11  10  15  10  28  30  13  25  11  19  11  24  32
28  27  29  27  -19  -19  28  -15  27  33  27  -14  -20
5  5  -49  5  -25  -28  6  -23  5  -58  5  -23  -30
-13  -13  -28  -13  21  22  -14  16  -13  -34  -13  16  22
3  2  -28  2  19  19  3  15  2  -34  2  15  20
-3  -3  54  -3  32  34  -3  28  -3  57  -3  28  36
1  1  -40  1  7  8  1  4  1  -47  1  4  8
=>
-13  -13  -28  -13  21  22  -14  16  -13  -34  -13  16  22
-3  -3  54  -3  32  34  -3  28  -3  57  -3  28  36
1  1  -40  1  7  8  1  4  1  -47  1  4  8
3  2  -28  2  19  19  3  15  2  -34  2  15  20
5  5  -49  5  -25  -28  6  -23  5  -58  5  -23  -30
11  10  15  10  28  30  13  25  11  19  11  24  32
28  27  29  27  -19  -19  28  -15  27  33  27  -14  -20

10  14  0  7  -19
-12  -17  3  -11  25
8  12  -30  25  -31
16  22  -4  17  -34
-13  -23  21  -29  56
=>
-13  -23  21  -29  56
-12  -17  3  -11  25
8  12  -30  25  -31
10  14  0  7  -19
16  22  -4  17  -34

-46  -7  13  13  24  1  -34  12  33  -74
34  10  -40  -20  18  18  19  -15  -49  73
-39  -1  -9  4  46  21  -31  11  14  -47
=>
-46  -7  13  13  24  1  -34  12  33  -74
-39  -1  -9  4  46  21  -31  11  14  -47
34  10  -40  -20  18  18  19  -15  -49  73

44  22  -37  1  17  -41  11  -9  -14  -4  42  4  -32
26  17  -17  8  13  -34  12  -16  -19  -4  45  30  -5
-30  -14  45  3  -8  70  -5  38  44  20  -57  -30  27
-31  -16  17  0  -13  4  -8  -14  -11  -7  -10  19  23
-28  -12  43  3  -7  68  -5  37  43  20  -54  -30  26
=>
-31  -16  17  0  -13  4  -8  -14  -11  -7  -10  19  23
-30  -14  45  3  -8  70  -5  38  44  20  -57  -30  27
-28  -12  43  3  -7  68  -5  37  43  20  -54  -30  26
26  17  -17  8  13  -34  12  -16  -19  -4  45  30  -5
44  22  -37  1  17  -41  11  -9  -14  -4  42  4  -32

-37  -37  3  5  -26  6  41  -21  2  34  -13
18  16  -22  -31  67  13  -17  42  13  -18  -12
0  7  -21  -7  28  -6  13  20  -27  -36  0
-12  -4  30  -38  -44  18  15  -29  -6  18  10
29  19  -20  6  -18  -24  12  -22  -13  -10  -29
=>
-37  -37  3  5  -26  6  41  -21  2  34  -13
-12  -4  30  -38  -44  18  15  -29  -6  18  10
0  7  -21  -7  28  -6  13  20  -27  -36  0
18  16  -22  -31  67  13  -17  42  13  -18  -12
29  19  -20  6  -18  -24  12  -22  -13  -10  -29

-19  -15  36  -35  -43  11  -13  -24  -20  37  -40
-43  -44  51  -30  -48  -30  -39  -42  7  -5  -48
28  26  -70  34  50  11  24  36  -1  -17  58
-25  -32  1  14  6  -61  -35  -17  48  -40  -1
32  32  -71  34  49  15  28  36  -3  -17  56
19  10  -34  35  37  -18  6  27  31  -40  38
-29  -35  7  9  -2  -59  -39  -18  42  -36  -4
=>
-43  -44  51  -30  -48  -30  -39  -42  7  -5  -48
-29  -35  7  9  -2  -59  -39  -18  42  -36  -4
-25  -32  1  14  6  -61  -35  -17  48  -40  -1
-19  -15  36  -35  -43  11  -13  -24  -20  37  -40
19  10  -34  35  37  -18  6  27  31  -40  38
28  26  -70  34  50  11  24  36  -1  -17  58
32  32  -71  34  49  15  28  36  -3  -17  56
---
-27  -52  49  -45  48
16  22  0  24  11
66  38  -44  -31  -47
11  21  6  20  6
35  -27  -19  -40  -12
=>
16  22  0
66  38  -44

0  18  0  0
29  2  27  -6
-31  4  59  6
-23  1  1  1
=>
29  2  27
-31  4  59

32  -43  -24  -41  1
4  33  5  -3  -26
-32  2  17  -15  55
=>
4  33  5
-32  2  17

-48  -40  -10
0  71  39
6  -47  38
58  -44  25
=>
0  71  39
6  -47  38

-49  56  -5  58
27  -8  69  -13
-48  55  -3  57
-32  41  8  42
=>
27  -8  69
-48  55  -3

-1  -13  18  5
53  -60  -3  24
21  -1  -34  -7
=>
53  -60  -3
21  -1  -34
---
26  -29  -48  -8  -10  -6  2  -3  30  13
-7  17  -59  -15  -33  9  -28  -6  36  -34
-6  12  -21  -14  21  -16  22  9  12  -3
-15  39  -17  -20  -22  -5  -3  5  38  -35
4  13  -14  4  23  -17  22  23  -28  7
-4  24  -40  1  -27  0  -15  -6  52  -40
19  -47  48  2  23  -55  22  3  -23  34
-15  16  -18  -4  17  -6  5  26  14  -4
=>
26  -48  -10  2  30
-7  -59  -33  -28  36
-6  -21  21  22  12
-15  -17  -22  -3  38
4  -14  23  22  -28
-4  -40  -27  -15  52
19  48  23  22  -23
-15  -18  17  5  14

4  -9  13  -17  -43  0  -23  -58
3  -9  12  -17  -49  2  -21  -60
=>
4  13  -43  -23
3  12  -49  -21

20  -49  49  -13  13
19  8  16  13  62
-29  17  -17  30  -4
=>
20  49  13
19  16  62
-29  -17  -4

-1  -30  10  -11  16  -15  -3  -6  -10
28  -30  8  10  -9  13  23  -6  6
-15  -30  -27  13  14  -24  -14  15  -16
-19  -30  8  2  15  6  -11  9  8
-6  -30  -3  -4  -20  3  0  -17  1
-5  -30  -33  -24  -29  -49  10  60  -15
-12  -30  8  -3  3  -3  5  2  17
-16  -30  -1  -17  9  21  47  5  3
2  -30  17  -14  1  -3  18  5  -13
3  -30  -22  -1  20  -1  -37  -5  -4
=>
-1  10  16  -3  -10
28  8  -9  23  6
-15  -27  14  -14  -16
-19  8  15  -11  8
-6  -3  -20  0  1
-5  -33  -29  10  -15
-12  8  3  5  17
-16  -1  9  47  3
2  17  1  18  -13
3  -22  20  -37  -4

-9  0  6  -3
5  1  20  14
3  -26  -11  -26
13  -22  14  -22
-5  16  -18  0
15  -58  13  -20
-3  1  18  8
-20  11  -22  3
=>
-9  6
5  20
3  -11
13  14
-5  -18
15  13
-3  18
-20  -22

-35  18  -18  -19  -23  -3  -5  -47  53  -43  -53  34  36
50  -15  -45  -21  -55  -34  35  24  -39  -2  -20  32  31
=>
-35  -18  -23  -5  53  -53  36
50  -45  -55  35  -39  -20  31
---
-52  -32  -35  -10
-2  -57  -9  -39
8  51  5  -47
-30  -52  -39  37
-23  -27  -8  35
26  3  17  -47
32  30  38  -25
=>
-52  -32  -35  -10
8  51  5  -47
-23  -27  -8  35
32  30  38  -25

1  31  -17  -8  -24  -51  -9  -38  -7
1  14  21  -9  2  69  -9  -15  -16
35  -19  -12  53  1  -2  2  18  35
12  5  21  -1  11  72  -4  -10  1
1  15  21  -10  1  69  -10  -15  -16
-17  0  23  7  40  9  42  42  3
=>
1  31  -17  -8  -24  -51  -9  -38  -7
35  -19  -12  53  1  -2  2  18  35
1  15  21  -10  1  69  -10  -15  -16

-43  -8  -7  10  11  -23  -21  35  3  32  -32  -36  35  8  -52
-51  -7  -7  14  5  -31  -17  33  11  31  -28  -32  24  -2  -56
=>
-43  -8  -7  10  11  -23  -21  35  3  32  -32  -36  35  8  -52

-38  15  -18  -61  -5  57  -37  8
43  -9  35  69  38  -72  43  -63
-8  18  -10  -45  -2  42  -13  23
-38  21  -27  -65  -41  62  -61  33
57  -4  21  70  25  -60  51  -47
=>
-38  15  -18  -61  -5  57  -37  8
-8  18  -10  -45  -2  42  -13  23
57  -4  21  70  25  -60  51  -47

-5  -15  52  -12  1  -1  14
20  -67  14  -4  21  7  -16
-1  -45  -22  4  13  37  27
-3  29  48  1  -42  -16  -12
40  -23  32  -67  12  19  -45
-9  30  -17  25  0  -3  17
-6  -25  -20  -11  0  20  -13
22  12  42  31  -50  27  10
6  32  22  21  32  -19  -28
24  42  -7  7  -46  27  44
18  10  16  -25  -2  -12  29
=>
-5  -15  52  -12  1  -1  14
-1  -45  -22  4  13  37  27
40  -23  32  -67  12  19  -45
-6  -25  -20  -11  0  20  -13
6  32  22  21  32  -19  -28
18  10  16  -25  -2  -12  29

62  55
65  54
53  55
51  58
60  64
48  57
63  53
49  43
57  58
=>
62  55
53  55
60  64
63  53
57  58

-11  -17  66  -4  -4  23  -30  -18  11  7
11  -35  19  16  22  -12  18  -43  2  6
-11  -19  66  -1  -8  22  -27  -15  8  6
-5  -17  70  8  -20  11  21  38  -7  6
=>
-11  -17  66  -4  -4  23  -30  -18  11  7
-11  -19  66  -1  -8  22  -27  -15  8  6

6  11  -16  -10  -25  -17  -16  -9  13  5  25  -54  -4  -19  -22  -6
-8  -5  35  -43  13  42  4  -16  18  11  -8  16  -4  18  -5  3
15  -17  -9  51  -2  -18  -5  29  21  -14  -10  15  -3  10  30  16
13  3  -23  15  -28  17  -40  29  24  6  -12  -22  2  6  36  2
-18  17  -2  39  4  14  1  22  15  -25  -8  26  -24  32  20  18
=>
6  11  -16  -10  -25  -17  -16  -9  13  5  25  -54  -4  -19  -22  -6
15  -17  -9  51  -2  -18  -5  29  21  -14  -10  15  -3  10  30  16
-18  17  -2  39  4  14  1  22  15  -25  -8  26  -24  32  20  18
